Below are the code and all the weights of a small trained network. Each question names an input and a class and asks about switching units off, where a switched-off unit gives its printed mean instead of its output.

import numpy as np


def w(rows, s, z=0):
    codes = np.array(rows[::2]) - 128.0
    scale = np.full(codes.shape[1], s)
    scale[-1] = z or s
    return codes * scale


def norm(h):
    return h / np.sqrt((h * h).mean(-1, keepdims=True) + 1e-5)


def f(y):
    return np.maximum(y, 0)


def log_softmax(a):
    a = a - a.max(-1, keepdims=True)
    return a - np.log(np.exp(a).sum(-1, keepdims=True))


def net(x, mask):
    res = np.array(x, float).reshape(1, 7) / 4 @ E
    u = 0
    for l in range(3):
        y = f(norm(res) @ A[l][:, :-1].T + A[l][:, -1])
        res = res + np.where(mask[u : u + 12], y, B[l][:, -1]) @ B[l][:, :-1]
        u += 12
    return log_softmax(norm(res)[-1] @ U[:, :-1].T + U[:, -1])


A, B = {}, {}
E = w([
[154,141,248,145,147,213,192,48,191],'x0',
[47,13,28,124,218,154,179,68,52],'x1',
[152,89,107,99,74,143,65,50,134],'x2',
[109,217,107,250,85,119,88,107,55],'x3',
[111,206,70,69,103,126,182,96,150],'x4',
[124,129,125,125,126,129,127,128,128],'x5',
[197,161,101,99,149,235,99,179,95],'x6',
],0.011)
A[0] = w([
[130,170,189,181,132,195,155,63,148,26],'L0N1',
[114,111,158,184,116,43,190,55,130,46],'L0N2',
[123,105,120,127,75,179,70,31,117,40],'L0N3',
[129,103,95,157,162,146,153,89,115,56],'L0N4',
[117,99,163,105,140,189,175,86,141,69],'L0N5',
[117,214,66,122,110,158,210,63,141,53],'L0N6',
[104,190,116,230,114,162,117,69,75,14],'L0N7',
[136,61,179,225,152,163,96,139,109,60],'L0N8',
[153,137,123,127,144,166,129,134,107,82],'L0N9',
[100,113,90,178,191,173,166,73,92,12],'L0N10',
[79,176,159,181,190,143,211,195,109,61],'L0N11',
[162,149,103,145,143,253,125,149,98,19],'L0N12',
],0.019,0.011)
B[0] = w([
[155,158,160,222,212,146,221,163,39,253],'L0N1',
[62,201,104,125,198,235,44,111,148,231],'L0N2',
[207,129,62,152,105,148,120,6,171,202],'L0N3',
[100,112,146,111,46,145,149,117,95,187],'L0N4',
[146,104,157,181,198,139,180,163,103,220],'L0N5',
[166,129,192,40,161,17,53,102,72,238],'L0N6',
[153,58,139,99,169,125,186,236,239,251],'L0N7',
[165,152,183,24,156,11,75,94,80,235],'L0N8',
[96,149,115,125,146,157,102,130,147,160],'L0N9',
[67,81,126,99,22,172,183,112,52,227],'L0N10',
[226,112,71,152,104,146,104,17,176,240],'L0N11',
[57,207,80,100,182,221,51,132,154,214],'L0N12',
],0.024,0.008)
A[1] = w([
[161,180,163,149,141,119,96,147,128,47],'L1N1',
[209,116,72,194,87,133,107,58,150,77],'L1N2',
[59,120,159,168,132,110,106,82,184,89],'L1N3',
[141,205,208,185,40,138,148,154,142,2],'L1N4',
[137,193,190,170,42,141,87,158,167,12],'L1N5',
[136,39,150,75,172,154,175,172,218,39],'L1N6',
[59,123,173,164,134,96,132,94,167,100],'L1N7',
[138,107,172,111,145,72,78,140,101,12],'L1N8',
[125,91,103,87,182,125,141,121,116,23],'L1N9',
[130,124,99,110,117,98,75,154,114,99],'L1N10',
[94,142,84,180,134,118,104,144,142,14],'L1N11',
[122,129,2,213,115,54,88,187,75,82],'L1N12',
],0.025,0.0031)
B[1] = w([
[92,105,120,127,77,115,123,133,129,238],'L1N1',
[119,102,171,139,140,149,133,69,195,243],'L1N2',
[143,147,104,104,129,173,122,160,121,160],'L1N3',
[93,134,167,178,3,147,97,149,104,168],'L1N4',
[98,185,124,133,7,134,125,116,142,176],'L1N5',
[143,126,92,140,143,110,162,185,174,249],'L1N6',
[159,135,83,113,147,152,109,134,104,147],'L1N7',
[130,167,138,81,120,103,164,122,151,230],'L1N8',
[145,138,146,148,52,112,105,162,156,245],'L1N9',
[143,135,157,138,177,156,135,115,94,213],'L1N10',
[89,125,171,89,171,129,159,153,123,152],'L1N11',
[154,113,158,153,222,175,176,147,49,200],'L1N12',
],0.034,0.011)
A[2] = w([
[120,100,111,146,133,74,76,136,105,92],'L2N1',
[154,133,113,206,169,110,144,128,59,1],'L2N2',
[114,143,166,95,140,179,111,157,154,68],'L2N3',
[73,1,54,100,109,136,148,126,48,86],'L2N4',
[132,100,84,167,131,74,128,152,157,103],'L2N5',
[128,126,63,118,140,142,73,163,115,95],'L2N6',
[50,177,93,127,174,170,73,161,143,87],'L2N7',
[81,91,135,136,151,110,160,127,110,86],'L2N8',
[52,109,114,135,185,69,108,102,99,65],'L2N9',
[151,130,108,95,129,41,82,117,78,77],'L2N10',
[94,107,118,131,147,143,80,136,142,88],'L2N11',
[119,141,86,171,84,113,143,148,118,98],'L2N12',
],0.025,0.005)
B[2] = w([
[157,212,133,116,110,162,201,112,124,128],'L2N1',
[94,41,168,49,150,221,185,162,90,226],'L2N2',
[121,154,65,181,147,73,92,116,112,255],'L2N3',
[135,188,218,205,3,103,52,158,180,232],'L2N4',
[119,152,113,142,133,73,122,160,175,183],'L2N5',
[68,179,98,129,176,137,158,93,149,180],'L2N6',
[70,96,31,118,147,139,99,143,79,246],'L2N7',
[96,123,167,147,139,131,108,163,125,164],'L2N8',
[189,194,94,121,59,177,167,139,121,145],'L2N9',
[98,102,174,42,157,90,125,133,124,199],'L2N10',
[97,119,100,123,137,128,113,145,128,158],'L2N11',
[39,88,105,106,132,141,190,89,155,179],'L2N12',
],0.027,0.0081)
U = w([
[85,127,146,167,6,125,137,145,118,126],'0',
[167,118,178,194,216,167,207,164,20,116],'1',
[101,188,29,125,173,175,59,137,112,104],'2',
[147,105,85,153,147,71,185,208,206,108],'3',
[114,118,133,120,144,122,142,124,138,254],'4',
[189,105,127,146,153,149,131,38,191,102],'5',
[161,147,153,46,137,40,125,110,83,101],'6',
[201,51,49,158,94,66,109,131,39,57],'7',
],0.013,0.014)

Each question gives the input, the list of numbers given to net, and the class t.
The units are the neurons (one row each of A and B). Each row of codes is followed by its name. A weight is (code - 128) times the scale printed after its matrix; where a second scale follows, it is the last column's (A, B and U).
mask holds one flag per neuron, layer by layer. A switched-off neuron (its flag False) gives its mean, the last column of its row in B, instead of its output. The means were averaged over made-up inputs and are rounded, as every weight is.
A unit's drop is (log p(t) with every unit on - log p(t) with that unit switched off) / (log p(t) with every unit on - log p(t) with every unit switched off).
The circuit of an input: a set's keep is (log p(t) with only the set's units on - log p(t) with every unit switched off) / (log p(t) with every unit on - log p(t) with every unit switched off). Starting from the 12 units with the biggest drops (on a tie, the unit counted first), units are removed one at a time, each time the one whose removal leaves the highest keep (on an exact tie, the one counted first), for as long as the keep stays at least 0.8.
circuit, biggest first: the units of the circuit, biggest drop first
most important unit: the unit with the biggest drop
k most important neurons: the k neurons with the biggest drops, biggest first
k most important neurons of layer l: the k neurons of layer l with the biggest drops, biggest first
input [0,1,-1,1,8,2,2], class 6: circuit, biggest first => [L0N6]
input [-6,-4,-4,-5,2,-6,-2], class 1: circuit, biggest first => [L0N7, L0N8, L1N12, L0N2]
input [-8,5,-8,-5,6,5,-5], class 1: circuit, biggest first => [L1N12, L0N7]
input [6,3,-4,-7,6,4,-7], class 2: 3 most important neurons => [L0N2, L0N7, L0N8]
input [-6,-4,-8,-5,2,-3,-4], class 5: circuit, biggest first => [L0N11, L1N2, L0N7]
input [-7,-4,8,1,-6,0,-1], class 5: circuit, biggest first => [L1N2, L0N3]
input [-6,2,-8,2,8,6,-4], class 5: 2 most important neurons of layer 0 => [L0N11, L0N8]
input [-1,-7,-8,-6,0,3,-1], class 5: circuit, biggest first => [L0N11, L1N2]
input [-7,8,3,0,-7,7,6], class 0: 3 most important neurons => [L2N4, L0N10, L0N6]
input [7,3,7,-7,-5,4,-2], class 1: 2 most important neurons => [L0N5, L0N7]
input [-3,-5,-7,1,6,-4,1], class 5: 3 most important neurons => [L0N11, L1N2, L0N8]
input [-1,-2,-7,-3,-4,0,-6], class 5: 3 most important neurons => [L0N11, L1N2, L0N12]
input [-2,-7,-1,1,-2,0,8], class 2: 2 most important neurons => [L0N12, L2N7]
input [-3,6,5,-7,-3,-2,6], class 3: most important unit => L0N2
input [6,3,-3,-6,-7,4,-4], class 6: 3 most important neurons of layer 1 => [L1N12, L1N2, L1N8]
input [-1,5,6,6,-4,6,-6], class 2: 3 most important neurons => [L0N2, L0N11, L1N3]
input [-3,-5,-2,6,-3,1,6], class 2: 2 most important neurons of layer 0 => [L0N12, L0N5]
input [5,5,7,1,-8,-4,-6], class 6: 2 most important neurons of layer 0 => [L0N8, L0N11]
input [6,-3,4,-5,8,5,-7], class 6: 3 most important neurons => [L0N6, L0N7, L0N12]
input [-8,1,-7,-4,-4,-6,-1], class 1: most important neuron => [L1N12]
input [0,2,-6,-7,6,3,-1], class 3: 4 most important neurons => [L0N8, L0N3, L0N5, L1N6]
input [5,8,-5,0,-4,-4,0], class 0: 2 most important neurons => [L0N10, L2N4]
input [5,8,3,-2,-5,6,-2], class 0: 2 most important neurons => [L0N10, L2N4]
input [-5,-6,8,2,-4,-7,3], class 5: circuit, biggest first => [L1N2, L0N3]
input [3,6,-3,-7,2,6,8], class 2: 2 most important neurons => [L0N12, L0N7]
input [6,-4,6,-4,-2,-3,1], class 1: 3 most important neurons of layer 0 => [L0N1, L0N5, L0N11]
